Below is a small trained network, with its code and all its weights. Each question gives an input and a class and asks what happens when units are switched off, that is, made to give their printed mean instead of their output.

import numpy as np


def w(rows, s, z=0):
    codes = np.array(rows[::2]) - 128.0
    scale = np.full(codes.shape[1], s)
    scale[-1] = z or s
    return codes * scale


def f(y):
    return y / 2 * (1 + np.tanh(0.7978845608 * (y + 0.044715 * y**3)))


def log_softmax(a):
    a = a - a.max(-1, keepdims=True)
    return a - np.log(np.exp(a).sum(-1, keepdims=True))


def net(x, mask):
    res = np.array(x, float).reshape(1, 3) / 4 @ E
    y = f(res @ A[0][:, :-1].T + A[0][:, -1])
    res = res + np.where(mask, y, B[0][:, -1]) @ B[0][:, :-1]
    return log_softmax(res[-1] @ U[:, :-1].T + U[:, -1])


A, B = {}, {}
E = w([
[65,166,176,79,137,126,67,213,147,77],'x0',
[80,120,67,141,211,189,72,89,109,147],'x1',
[110,2,240,201,175,85,103,137,104,127],'x2',
],0.0088)
A[0] = w([
[148,254,61,61,85,187,179,103,156,116,72],'n0',
[86,157,38,132,228,228,48,88,86,144,48],'n1',
[219,170,149,91,18,52,217,185,149,96,125],'n2',
[249,111,68,173,116,138,220,26,114,187,79],'n3',
[63,182,159,56,128,142,79,203,171,45,29],'n4',
[197,144,176,120,48,82,181,166,146,94,3],'n5',
[160,123,113,162,103,133,199,30,133,159,15],'n6',
],0.0067,0.0054)
B[0] = w([
[114,66,237,224,197,57,173,122,82,130,254],'n0',
[89,81,115,92,73,199,157,75,189,99,223],'n1',
[89,104,74,95,105,169,136,79,180,129,224],'n2',
[183,188,112,109,161,157,53,187,99,78,221],'n3',
[172,185,148,90,157,168,56,196,80,51,187],'n4',
[99,77,165,114,112,209,129,89,168,26,158],'n5',
[148,152,175,122,163,185,96,145,95,3,155],'n6',
],0.013,0.0085)
U = w([
[171,234,115,94,142,169,25,187,97,89,129],'0',
[108,39,225,252,173,72,158,111,98,117,114],'1',
[83,103,74,67,76,206,152,42,201,111,98],'2',
[117,210,24,113,105,26,167,145,140,226,250],'3',
[139,194,84,98,91,88,164,143,104,189,87],'4',
[133,199,88,120,98,89,143,134,133,197,92],'5',
],0.011,0.023)

Each question gives the input, the list of numbers given to net, and the class t.
The units are the neurons (one row each of A and B). Each row of codes is followed by its name. A weight is (code - 128) times the scale printed after its matrix; where a second scale follows, it is the last column's (A, B and U).
mask holds one flag per neuron, in row order. A switched-off neuron (its flag False) gives its mean, the last column of its row in B, instead of its output. The means were averaged over made-up inputs and are rounded, as every weight is.
A unit's drop is (log p(t) with every unit on - log p(t) with that unit switched off) / (log p(t) with every unit on - log p(t) with every unit switched off).
The circuit of an input: a set's keep is (log p(t) with only the set's units on - log p(t) with every unit switched off) / (log p(t) with every unit on - log p(t) with every unit switched off). Starting from all 7 units, units are removed one at a time, each time the one whose removal leaves the highest keep (on an exact tie, the one counted first), for as long as the keep stays at least 0.8.
circuit, biggest first: the units of the circuit, biggest drop first
unit that matters most: the unit with the biggest drop
k most important neurons: the k neurons with the biggest drops, biggest first
drop when u is switched off: that unit's drop, to one decimal
input [-7,-3,-8], class 1: circuit, biggest first => n0
input [-7,5,7], class 0: circuit, biggest first => n0, n3
input [0,7,6], class 2: 2 most important neurons => n0, n1
input [3,2,-2], class 3: circuit, biggest first => n3, n6, n5
input [6,8,1], class 2: 2 most important neurons => n1, n3
input [3,8,-8], class 1: 2 most important neurons => n0, n2
input [1,3,0], class 3: 2 most important neurons => n0, n2
input [4,-3,2], class 0: 3 most important neurons => n0, n1, n4
input [7,8,-3], class 2: 3 most important neurons => n1, n3, n6
input [1,5,2], class 2: 2 most important neurons => n0, n1
input [-8,5,-7], class 0: 2 most important neurons => n3, n6
input [5,5,-6], class 1: 2 most important neurons => n0, n3
input [1,-4,1], class 2: 2 most important neurons => n0, n2
input [-4,2,-3], class 0: unit that matters most => n3
input [-2,6,4], class 2: 2 most important neurons => n0, n1
input [-6,6,-5], class 0: 3 most important neurons => n3, n2, n6
input [2,-3,3], class 3: 2 most important neurons => n0, n1
input [2,6,-8], class 1: drop when n0 is switched off => 1.4
input [-7,2,3], class 0: drop when n3 is switched off => 0.1
input [-3,-8,-2], class 2: drop when n0 is switched off => 0.0
input [-3,-6,-1], class 2: circuit, biggest first => n2
